(in the rows, 128 means zero)
Each row is followed by its class.
[117 146 140 161 128 123  29 125 138  91 113 169 136 135 111 121 138 141
 100 105  76 123  66 113 139 140 153 138 163 107 110  89 152 115 141 129
 120 113] => j930
[157 167 153 144 120 129  35 115 141 122  93 145 162 119  63 131 102 151
  86 115  96 111  87 112 121 127 144 115 142  83  98 138 131 113 114 126
 114 119] => j487
[109 108 123 152 135 125  78 131 124  89 128 161 105 142 128 124 145 140
 118 141  70 137  86 108 142 147 136 157 151 148 127  75 155 155 137 105
 129 125] => j271
[142 131 153 115  92 115  88 137  72 108 147 137 113 132 129 150 182  83
 125 153 140 155  98 110 151 136 153 145 188  80  77 151 125  62 148 132
 130  60] => j437
[135 145 130 132 105 129  61 132 100  96 119 156 124 134 144 122 160  90
 119 124 109 132  87 125 138 136 157 138 181 102  85 110 138  85 139 145
 147  85] => j437
[142 123 119 153 134 131  59 131 118  94 132 169 114 142 148 150 148 109
 121 107  63 116 101 153 131 131 177 138 129 140 143  56 112 147 147 127
 167 143] => j19
[158 117 135 124 155 132  92 101 134 125 136 145 111 144 102 140 144 125
 120 157 116 134 137 150 125 119 143 138 125 115 139 100 113 148 120 115
 170 137] => j437
[120 142 141 148 119 123 112 127 121 114 134 125 145 126 116 141 122 134
 115 125 123 125 112  94 146 127 145 119 146 122 126 141 123 113 141 122
 111 118] => j487
[101 133 109  95 123 147 176 128 143 161 105  99 148 113 160  86  93 125
 139 108 182 114 139 139  95 117  83 113  84 163 134 163 128 134 105 170
 124 142] => j908
[167 153 146 115 128 126  93  89 149 156 121 116 136 142  48 128 121 162
 100 171 178 130 136 109 135 124 109 117 129  86 115 186 128 111 105 132
 128  93] => j277
[117 167 121 160 120 135  53 107 169 103 105 151 162 135 137 109 105 145
 107 104 115  88  99 118 143 120 148 106 157 135 128 110 138 115 132 170
 136 121] => j908
[140 131 112 143 141 131 109 112 142 118 128 142 116 148 131 131 137 135
 126 132 127 121 127 134 127 127 141 138 127 151 137  97 121 144 128 136
 158 132] => j277
[129 119 126 115 122 141 141 140 118 137 128 121 130 119 131 133 104 127
 118 123 123 118 133 142 117 118 121 110 105 134 141 131 106 150 120 123
 132 152] => j19
[149 154 126 122 108 123  76 126 115 129 119 149 120 140 143 117 160 103
 139 127 135 138 111 138 117 127 137 133 146 109  90 133 126  98 126 155
 159  94] => j129
[135 126 134 143 132 127  86 116 141 118 131 137 127 127  87 134 114 152
  92 148 102 122 122 115 144 135 129 127 141 114 130 125 137 141 124  97
 132 129] => j633
[148 112 126 141 156 100 119  78 154 133 174 124  92 180  92 152 171 163
 128 197 158 160 159  97 168 127 135 150 135 146 164 135 124 145 137 109
 157  98] => j277
[134 152 137 177 129 127  80 114 138  95 130 147 159 134 119 150 111 142
 106 113  96  99 115 108 153 117 183 105 157 125 141 102 109 127 148 121
 138 145] => j487
[ 67 104 100 148 144 129 138 143 136 102 122 142 100 131 170  94 123 141
 127 119  75 151  82  95 135 156 100 152 128 190 146  87 176 160 147 126
 102 135] => j67
[141 120 135 145 150 125  99  97 138 113 162 137 130 152 115 159 133 134
 115 161 124 110 155 125 160 115 169 128 141 124 168 115 105 143 138 119
 164 141] => j908
[ 82 121 129 141 136 139 153 139 147 136 104 110 144  99 128 100  70 162
 104 102 112 124 117 115 121 130  81 100 103 151 141 158 133 154 114 120
  78 162] => j129
[109  97 167 125 113 106 214 125  95 134 186  79 120 127  83 175 136 156
 117 206 186 165 168  58 182 125 106 131 149 108 137 219 112 123 139  74
  78  97] => j487
[153 151 127 124 124 149 127 108 150 146 118 128 157 132 129 125  99 135
 120 121 161  92 160 156 115 101 134  88 102 131 147 136  95 145 118 142
 172 159] => j19
[ 91 133  96  98 125 155 222 151 131 164  86 102 141  97 171  67  79 125
 146  91 171 125 134 145  72 121  70 114  70 181 116 143 127 156  98 147
 119 166] => j487
[120 152 140 137  84 121  40 143  95  92 120 157 126 130 122 127 160 110
 110 122 105 133  60  91 145 146 147 147 187  95  75 125 155  80 146 133
 113  76] => j271
[181 121 176 138 138 109  78 120  88 103 193 137 117 141  50 206 148 127
  80 201 103 127 152 112 191 118 204 138 181  56 142 136  87 131 148  57
 145 120] => j19
[136  88 123 175 162 106  31 107 132  80 158 183  76 153  92 175 174 152
 118 149  40 150  86 132 165 159 161 186 155 143 149  32 156 165 158  66
 152  99] => j633
[148 117 151  91 114 119 184 119  98 150 166 103 107 143 102 141 145 129
 127 212 199 159 167 100 150 122 107 134 159  92 107 200 129 107 122 101
 135  84] => j67
[160 154 125 137 106 131 145  99 148 136 147 123 145 152 164 148 144 112
 143 126 194 104 174 147 137 100 163  89 127 139 150 138  96 104 149 178
 174 143] => j67
[ 86 114  76 141 139 140 135 144 142 113 107 146 107 131 204  88 132 112
 152  79  92 131  95 143  98 145 106 145  96 209 139  62 154 156 138 157
 146 145] => j633
[ 80 125 109 180 134 123  94 133 139  82 137 163 124 148 184 114 153 125
 134  93  83 124  88 112 148 139 159 139 145 177 151  59 144 139 166 142
 136 137] => j930
[ 99  99 123 137 145 135 118 163  94 101 118 137 110 106 122 131 110 126
 111 116  44 142  80 110 116 149 129 160 124 144 124  88 134 162 127  88
  94 148] => j487
[141 141 155 124 126 138 119 107 144 137 124 111 153 118  87 131  98 146
  97 147 156 114 142 122 139 112 120  92 137  99 131 169 116 120 116 123
 121 134] => j437
[ 41  98  81 164 134 115 167 129 170 106 122 125  90 138 170  80 127 167
 129 120  98 166 102  87 142 153  66 146 119 232 158 105 178 180 143 125
  97 132] => j633
[103 126 128 141 146 139  89 125 150 121 106 150 130 125 103  97 105 160
 105 121  89 124  94 123 118 138 109 135 120 133 128  95 154 166 113 107
 121 146] => j930
[125 125 149 135 115 126 133 128 121 124 155 107 140 117 102 158 113 139
  96 145 144 123 139 102 159 124 128 105 145 106 138 172 119 112 141 104
 108 122] => j633
[ 92 126  73 130 132 153 132 157 126 106  94 158 109 131 213  70 125  99
 148  87  78 125  86 147  92 147 118 147 115 196 121  54 161 156 132 160
 155 148] => j67
[104 123 114 118 149 120 149  97 174 151 127 133 101 162 143  79 161 151
 159 153 176 160 142 120 112 128  81 149  96 177 142 125 160 154 117 148
 155 112] => j930
[155 126 169 139 143 116 113 106 122 128 159 115 141 130  53 178 114 156
  93 172 131 129 147  96 154 114 155 119 137  84 146 162 100 134 131  80
 117 134] => j487
[103 138 114 124 118 124 138 119 141 128 119 125 116 143 178  91 158 110
 155 121 162 148 114 120 126 129 103 127 129 170 121 133 148 108 136 173
 138  98] => j437
[148 136 162 130  95 130  43 146  78  96 127 154 136 119  86 154 137 114
  90 146  94 126  79 105 144 141 155 142 188  51  75 136 135  91 129  97
 114  91] => j271
[ 92 117 102 136 138 115 119 122 149 125 119 144  89 149 169  83 157 133
 152 131 113 169 106 116 121 145  91 155 116 183 130 108 162 151 126 144
 139 111] => j129
[119 122 149  85 117 125 189 126 117 166 147  95 121 131 115 111 140 132
 136 167 215 154 153 115 124 119  83 127 117 109 108 197 127 108 111 125
 118 100] => j930
[183 128 144 137 141 117  45  99 126 114 153 164 106 163  79 165 161 133
 106 179  99 131 139 139 152 122 172 148 152  89 135 100 111 144 129  94
 184 114] => j19
[117  92 110 115 148 118 112 132 112 129 130 153  68 147 149 104 172 116
 152 156  94 180 108 133 104 147  98 184 110 157 117  95 148 163 114 116
 158 108] => j129
[135 158 120 136 113 120  43 109 140 106 121 162 128 156 160 114 170 100
 136 115 131 121  98 133 131 129 159 147 151 134 108 100 142  95 135 184
 176  84] => j908
[ 94 152  94 134 106 119 105 129 151 107 111 157 106 157 199  72 164 118
 156 118 135 147  96 110 134 137 114 142 156 183 110  99 169 116 140 177
 156  77] => j19
[161 108 156 150 137 115  44 116 100  93 164 152 104 135  57 185 147 136
  83 183  71 135 114 104 173 141 172 151 180  71 123 111 123 127 141  61
 136 105] => j633
[114 140 119 111 116 154 141 139 132 147 104 124 150 113 149  98 106 118
 127  86 156 107 122 156  87 117 111 105  90 132 122 129 119 127 113 157
 132 158] => j930
[149 108 163  99 119 114 178 110 104 153 174  97 115 141  77 158 144 146
 125 214 207 149 180  99 157 113 112 124 145  90 126 204 112 119 121  83
 127 101] => j271
[116 117 114 145 143 129 138 112 156 125 139 128 120 137 132 122 117 149
 122 141 130 124 144 122 139 125 117 121 118 163 157 113 133 158 130 119
 145 142] => j633
[119 133 130 139 117 127 122 141 102 106 128 135 129 126 136 129 129 119
 121 133 113 133 106 103 136 132 142 139 157 128 105 122 129 122 134 115
 125 115] => j487
[123 112 110 114 140 118 167 102 154 145 149 126  90 166 162 112 163 134
 160 159 173 158 162 133 126 118 101 141  97 185 157 122 128 159 128 143
 175 120] => j19
[148 135 131 160 142 137  47 116 141 108 113 161 137 126  98 138 103 146
  94 116  61 110 110 145 127 126 157 113 136 109 134  91 112 157 121 111
 146 159] => j129
[161 149 121 130  99 133  66 134  87  99 138 156 126 147 150 156 165  79
 127 114 111 119 103 138 131 129 189 128 167  93 101 108 117  78 155 156
 166 103] => j67
[138 142 115 107 113 134 181 108 149 168 131  99 138 134 149 116 126 124
 148 129 215 122 171 142 114 110  97 102  96 147 133 172 113 113 121 160
 154 132] => j633
[110 121 123 122 125 111 159 113 128 126 149 120 102 155 168 114 178 111
 154 155 173 163 138 109 144 125 115 141 141 166 130 143 139 114 145 151
 146  89] => j437
[121 136  99 130 118 140 175 120 146 135 134 118 137 137 199 116 130 108
 154 102 179 109 162 152 120 112 130  99 106 181 150 121 112 124 142 164
 176 148] => j633
[114 121 115 103 121 143 152 139 126 144 106 124 123 122 153 100 123 122
 142 111 147 135 115 141  91 129  88 129  93 156 118 129 138 141 114 144
 126 140] => j271
[130 116 121 119 165 111 127  83 177 150 140 148  85 175 110  90 166 164
 148 185 164 168 146 129 117 125  92 164 109 154 136 103 157 170 108 122
 176 110] => j930
[211 121 167 120 125 118  63 116  78 130 168 136 118 132  43 218 153 115
  93 182 114 131 147 139 152 119 177 134 159  28 111 152  79 106 132  73
 149 120] => j633
[158 117 135 140 148 136  83 104 130 112 141 146 124 141 102 160 135 126
 107 144  98 119 139 149 137 116 164 124 134 115 149  93  99 152 131 111
 165 154] => j437
[ 91 108 127 151 145 128 124 131 140 117 119 134 117 117 119 108  98 163
 108 137  83 140 110 108 136 140  98 129 127 153 141 121 145 174 120  94
 105 145] => j129
[201 171 172 161 119 113   4  78 135  93 160 153 147 171  71 182 167 131
  91 177 143 108 125  98 182 119 205 127 199  50 115 142 111  68 144 129
 175  71] => j277
[ 95 134 129 110 108 148 152 153 114 134 105 121 145 104 136  90  98 130
 113 110 150 120 108 126 107 128  96 115 129 122  97 148 139 127 112 129
 106 131] => j930
[ 94 105  90 115 144 139 193 139 132 140 126 109 105 134 182  99 126 124
 148 113 151 141 131 132 103 133  90 142  85 203 149 117 131 156 125 148
 130 143] => j277
[115 105 101 145 155 123 112 110 141 112 147 153 103 158 176 132 158 116
 154 126 104 129 127 143 128 128 151 153 110 189 168  62 123 163 147 149
 176 140] => j908
[100 115 110 132 144 136 194 116 156 135 136 111 126 137 156 110 103 151
 132 137 153 124 158 118 137 121 105 105 109 180 170 133 137 161 133 134
 132 162] => j67
[161 167 124 127 124 147  30 119 137 124  91 173 144 135 116 102 130 115
 117  99 109 101  92 164  93 120 156 122 136  94  89  82 125 115 110 156
 175 128] => j930
[143 133 105 148 140 151  71 128 143 110 104 157 137 119 140 127 105 120
 110  85  73  93 108 168 103 130 153 118 108 142 137  61 120 151 128 136
 160 172] => j633
[140 109 128 122 149 135 165 115 128 138 148 110 118 137  99 147 115 151
 114 165 151 128 159 127 134 120 122 127 116 135 149 142 103 157 118 101
 140 141] => j277
[144 126 144 138 133 119  88 121 111 107 140 141 119 137  90 152 137 136
 110 159  98 143 112 101 143 132 154 150 157 102 113 118 123 132 127  93
 132 115] => j487
[160 158 114  97 101 150  62 145 104 137  84 144 131 118 129 106 134  89
 120  93 125 119  78 156  80 139 129 138 122 100  66 119 128  88 103 171
 144  99] => j277
[111 152 128 146 141 165  97 121 176 129  86 135 176 104  99  97  48 169
  85  79 106  75 114 151 101 115 117  80  99 124 149 107 129 163 107 126
 118 199] => j930
[ 88 101 105 119 136 149 177 153 110 128 129 112 135 107 177 124  95 109
 133  96 118 109 130 142 107 123 122 124  91 172 158 115 110 158 130 140
 118 174] => j908
[ 93 130 141 140 106 131 133 153 104 101 122 124 142 108 123 121  96 140
  89 132 106 127  95  80 157 144 119 120 180 111 107 160 157 111 142 108
  75 116] => j67
